Below is a small trained network, with its code and all its weights. Each question gives an input and a target symbol and asks what happens when units are switched off, that is, made to give their printed mean instead of their output.

import numpy as np


def w(rows, s, z=0):
    codes = np.array(rows[::2]) - 128.0
    scale = np.full(codes.shape[1], s)
    scale[-1] = z or s
    return codes * scale


def norm(h):
    return h / np.sqrt((h * h).mean(-1, keepdims=True) + 1e-5)


def f(y):
    return np.maximum(y, 0)


def softmax(a):
    e = np.exp(a - a.max(-1, keepdims=True))
    return e / e.sum(-1, keepdims=True)


def log_softmax(a):
    a = a - a.max(-1, keepdims=True)
    return a - np.log(np.exp(a).sum(-1, keepdims=True))


def net(x, mask):
    ids = ['ΔΘΠΣΨαγζημξτφ'.index(c) for c in x.split()]
    T = len(ids)
    res = E[ids] + P[:T]
    u = 0
    for l in range(2):
        q, k, v = (norm(res) @ M[l].T for M in (Q, K, V))
        z = softmax(np.where(np.tri(T) > 0, q @ k.T / 2**0.5, -1e9)) @ v
        res = res + np.where(mask[u], z, O[l][:, -1]) @ O[l][:, :-1]
        u += 1
        y = f(norm(res) @ A[l][:, :-1].T + A[l][:, -1])
        res = res + np.where(mask[u : u + 12], y, B[l][:, -1]) @ B[l][:, :-1]
        u += 12
    return log_softmax(norm(res)[-1] @ U[:, :-1].T + U[:, -1])


Q, K, V, O, A, B = {}, {}, {}, {}, {}, {}
E = w([
[173,253,131,137,126,139,115,132],'Δ',
[127,150,112,159,99,61,161,83],'Θ',
[120,73,124,157,55,27,128,27],'Π',
[165,45,101,157,111,62,124,46],'Σ',
[144,119,107,169,107,110,158,62],'Ψ',
[231,155,143,79,160,185,142,162],'α',
[181,193,113,153,160,147,161,129],'γ',
[148,143,111,163,109,77,170,144],'ζ',
[181,117,99,152,210,94,116,93],'η',
[227,149,117,140,181,180,168,26],'μ',
[195,59,115,115,124,94,165,85],'ξ',
[132,161,88,150,104,102,142,98],'τ',
[113,255,79,203,148,141,114,111],'φ',
],0.014)
P = w([
[32,158,120,73,45,178,163,122],'0',
[195,182,64,126,32,94,170,167],'1',
[81,181,83,128,171,140,248,172],'2',
[116,134,179,88,154,96,143,169],'3',
[179,185,64,153,61,79,141,150],'4',
[77,127,89,182,203,138,181,173],'5',
[125,130,189,114,149,91,114,155],'6',
[179,176,74,156,69,81,110,132],'7',
[95,110,93,206,197,138,151,175],'8',
[124,128,193,127,145,80,98,157],'9',
[176,191,70,157,39,73,128,146],'10',
],0.012)
Q[0] = w([
[55,83,253,135,213,130,142,137],'L0H1',
[61,135,51,193,255,105,207,109],'L0H1',
],0.0073)
K[0] = w([
[199,155,145,150,251,3,82,129],'L0H1',
[165,168,117,183,152,120,26,76],'L0H1',
],0.0056)
V[0] = w([
[254,113,237,14,96,109,143,19],'L0H1',
[105,175,177,169,222,97,35,84],'L0H1',
],0.0059)
O[0] = w([
[92,101,158,113,145,133,85,68,126],'L0H1',
[130,183,131,8,100,152,233,123,2],'L0H1',
],0.012,0.0037)
A[0] = w([
[210,87,144,168,121,133,137,157,132],'L0N1',
[124,145,175,157,133,74,160,123,195],'L0N2',
[120,192,87,143,197,131,125,154,144],'L0N3',
[114,148,83,2,144,139,125,122,144],'L0N4',
[81,80,133,84,136,67,142,114,118],'L0N5',
[85,51,136,168,202,86,141,114,116],'L0N6',
[158,178,76,169,98,66,94,65,253],'L0N7',
[95,131,175,135,138,133,89,154,37],'L0N8',
[128,56,129,131,118,89,134,132,138],'L0N9',
[91,75,135,120,213,85,169,126,91],'L0N10',
[85,75,132,99,140,160,68,83,63],'L0N11',
[61,116,68,115,120,104,127,166,101],'L0N12',
],0.01,0.0024)
B[0] = w([
[65,169,122,166,109,77,95,132,166],'L0N1',
[138,61,183,141,166,255,125,159,178],'L0N2',
[164,38,180,90,97,120,138,119,173],'L0N3',
[106,43,132,165,194,79,115,166,133],'L0N4',
[126,116,107,109,62,145,213,147,153],'L0N5',
[153,142,152,120,18,157,84,129,178],'L0N6',
[184,156,144,61,155,73,143,180,250],'L0N7',
[127,106,93,40,101,135,202,221,131],'L0N8',
[119,186,140,137,195,217,162,176,165],'L0N9',
[237,86,156,151,130,121,103,166,156],'L0N10',
[137,210,137,103,142,145,127,174,139],'L0N11',
[73,83,78,72,187,159,70,126,143],'L0N12',
],0.0082,0.015)
Q[1] = w([
[126,96,116,97,195,254,134,164],'L1H1',
[47,83,200,146,156,192,124,127],'L1H1',
],0.007)
K[1] = w([
[245,151,180,201,149,118,192,115],'L1H1',
[255,113,217,140,149,158,184,182],'L1H1',
],0.0076)
V[1] = w([
[254,145,99,88,196,84,75,139],'L1H1',
[150,196,76,173,92,135,122,34],'L1H1',
],0.0076)
O[1] = w([
[99,132,51,131,117,247,227,72,253],'L1H1',
[188,153,28,92,115,167,77,112,4],'L1H1',
],0.012,0.0046)
A[1] = w([
[131,150,106,172,127,115,53,127,4],'L1N1',
[136,119,186,134,132,24,76,132,50],'L1N2',
[127,216,134,164,111,87,146,155,123],'L1N3',
[132,85,17,48,148,139,106,128,18],'L1N4',
[196,170,82,111,170,112,164,133,109],'L1N5',
[74,103,164,134,126,223,170,118,78],'L1N6',
[130,118,70,153,136,76,112,189,44],'L1N7',
[136,99,188,66,148,169,122,72,120],'L1N8',
[144,113,90,150,251,163,166,118,116],'L1N9',
[62,68,172,56,63,117,124,81,200],'L1N10',
[128,133,34,100,75,149,170,137,133],'L1N11',
[162,86,115,118,174,95,54,120,81],'L1N12',
],0.011,0.0026)
B[1] = w([
[72,99,100,157,152,66,164,43,151],'L1N1',
[117,190,109,80,197,237,186,170,202],'L1N2',
[85,48,148,167,158,176,114,58,185],'L1N3',
[111,14,137,189,195,3,72,176,134],'L1N4',
[72,101,167,101,46,144,162,158,179],'L1N5',
[172,188,143,123,152,27,29,115,245],'L1N6',
[214,186,132,77,74,132,82,64,171],'L1N7',
[210,156,158,29,116,144,161,124,164],'L1N8',
[119,99,80,145,112,171,65,187,188],'L1N9',
[201,141,39,135,19,62,229,53,148],'L1N10',
[117,86,95,140,227,145,101,160,177],'L1N11',
[37,81,78,123,114,135,144,115,159],'L1N12',
],0.008,0.011)
U = w([
[80,166,153,120,166,196,154,59,169],'Δ',
[54,131,165,161,113,112,214,121,147],'Θ',
[164,174,159,61,39,99,168,152,108],'Π',
[151,197,54,122,67,121,89,107,118],'Σ',
[114,133,123,153,139,133,62,47,253],'Ψ',
[141,177,163,74,167,69,41,144,102],'α',
[160,207,114,204,186,102,153,111,75],'γ',
[98,134,250,158,146,163,115,181,114],'ζ',
[138,41,155,63,128,144,191,129,99],'η',
[177,156,118,45,153,225,86,65,108],'μ',
[137,117,139,185,47,199,89,111,142],'ξ',
[155,71,78,111,136,85,66,139,135],'τ',
[72,115,51,108,165,197,174,188,103],'φ',
],0.013,0.0046)

Each question gives the input, a string of symbols that net reads in full, and the target symbol t.
The units are the heads (2 rows each of Q, K, V and O) and the neurons (one row each of A and B). Each row of codes is followed by its name. A weight is (code - 128) times the scale printed after its matrix; where a second scale follows, it is the last column's (O, A, B and U).
mask holds one flag per unit, layer by layer, with each layer's heads first. A switched-off unit (its flag False) gives its mean, the last column of its rows in O or B, instead of its output. The means were averaged over made-up inputs and are rounded, as every weight is.
A unit's drop is (log p(t) with every unit on - log p(t) with that unit switched off) / (log p(t) with every unit on - log p(t) with every unit switched off).
The circuit of an input: a set's keep is (log p(t) with only the set's units on - log p(t) with every unit switched off) / (log p(t) with every unit on - log p(t) with every unit switched off). Starting from the 12 units with the biggest drops (on a tie, the unit counted first), units are removed one at a time, each time the one whose removal leaves the highest keep (on an exact tie, the one counted first), for as long as the keep stays at least 0.8.
units of the circuit, in order: the units of the circuit, biggest drop first
top k neurons: the k neurons with the biggest drops, biggest first
top k neurons in layer l: the k neurons of layer l with the biggest drops, biggest first
input Π ζ ζ Σ, target ζ: units of the circuit, in order	[L0N9]
input Δ Θ Π φ, target Π: units of the circuit, in order	[L0N3, L0H1]
input φ Π φ η φ Π, target φ: units of the circuit, in order	[L0H1, L0N3, L0N12]
input Π Π Π, target Π: top 2 neurons in layer 0	[L0N6, L0N5]
input Π φ Π α, target α: top 3 neurons in layer 0	[L0N7, L0N6, L0N2]
input μ φ Δ γ Δ Π γ Π γ φ Δ, target τ: top 2 neurons in layer 0	[L0N2, L0N9]
input μ γ Δ η ζ Π Π η φ φ Π, target τ: top 2 neurons in layer 1	[L1N4, L1N11]
input μ Π Π ζ α η ξ Π, target τ: top 2 neurons	[L1N4, L0N7]
input η ζ φ μ η Θ Π Π, target Θ: units of the circuit, in order	[L1H1, L0N12]
input φ φ Π Π Π ξ γ, target Π: top 2 neurons	[L0N3, L0N9]
input Δ γ φ Σ τ φ μ φ Π Σ ζ, target η: units of the circuit, in order	[L1N3, L1N6]
input ξ φ ζ Π γ, target Ψ: units of the circuit, in order	[L0H1, L1N1]
input τ Π η ζ Π Π Π Π, target ξ: units of the circuit, in order	[L0H1, L1N6]
input ξ α Π ξ, target Π: top 3 neurons in layer 0	[L0N6, L0N5, L0N8]
input ζ Π Π η φ μ, target φ: units of the circuit, in order	[L1N9]
input ξ Π ξ ξ α ξ, target ξ: top 2 neurons	[L0N6, L0N10]
input Σ φ Π Π μ Π τ Π, target μ: top 3 neurons	[L1N2, L0N7, L1N6]
input ζ α φ γ Π Θ τ ζ, target γ: top 2 neurons in layer 0	[L0N12, L0N1]
input φ Θ η γ α γ ξ φ Π φ, target Π: top 2 neurons in layer 0	[L0N3, L0N9]
input ξ φ φ μ Π μ ξ ζ Π τ α, target Ψ: top neuron	[L1N1]
input ζ Ψ Π φ Π Θ ξ μ μ ζ Σ, target γ: top 3 neurons	[L0N12, L1N2, L0N7]
input γ μ φ α φ η τ Σ η φ Π, target φ: top 3 neurons	[L0N3, L1N11, L0N1]
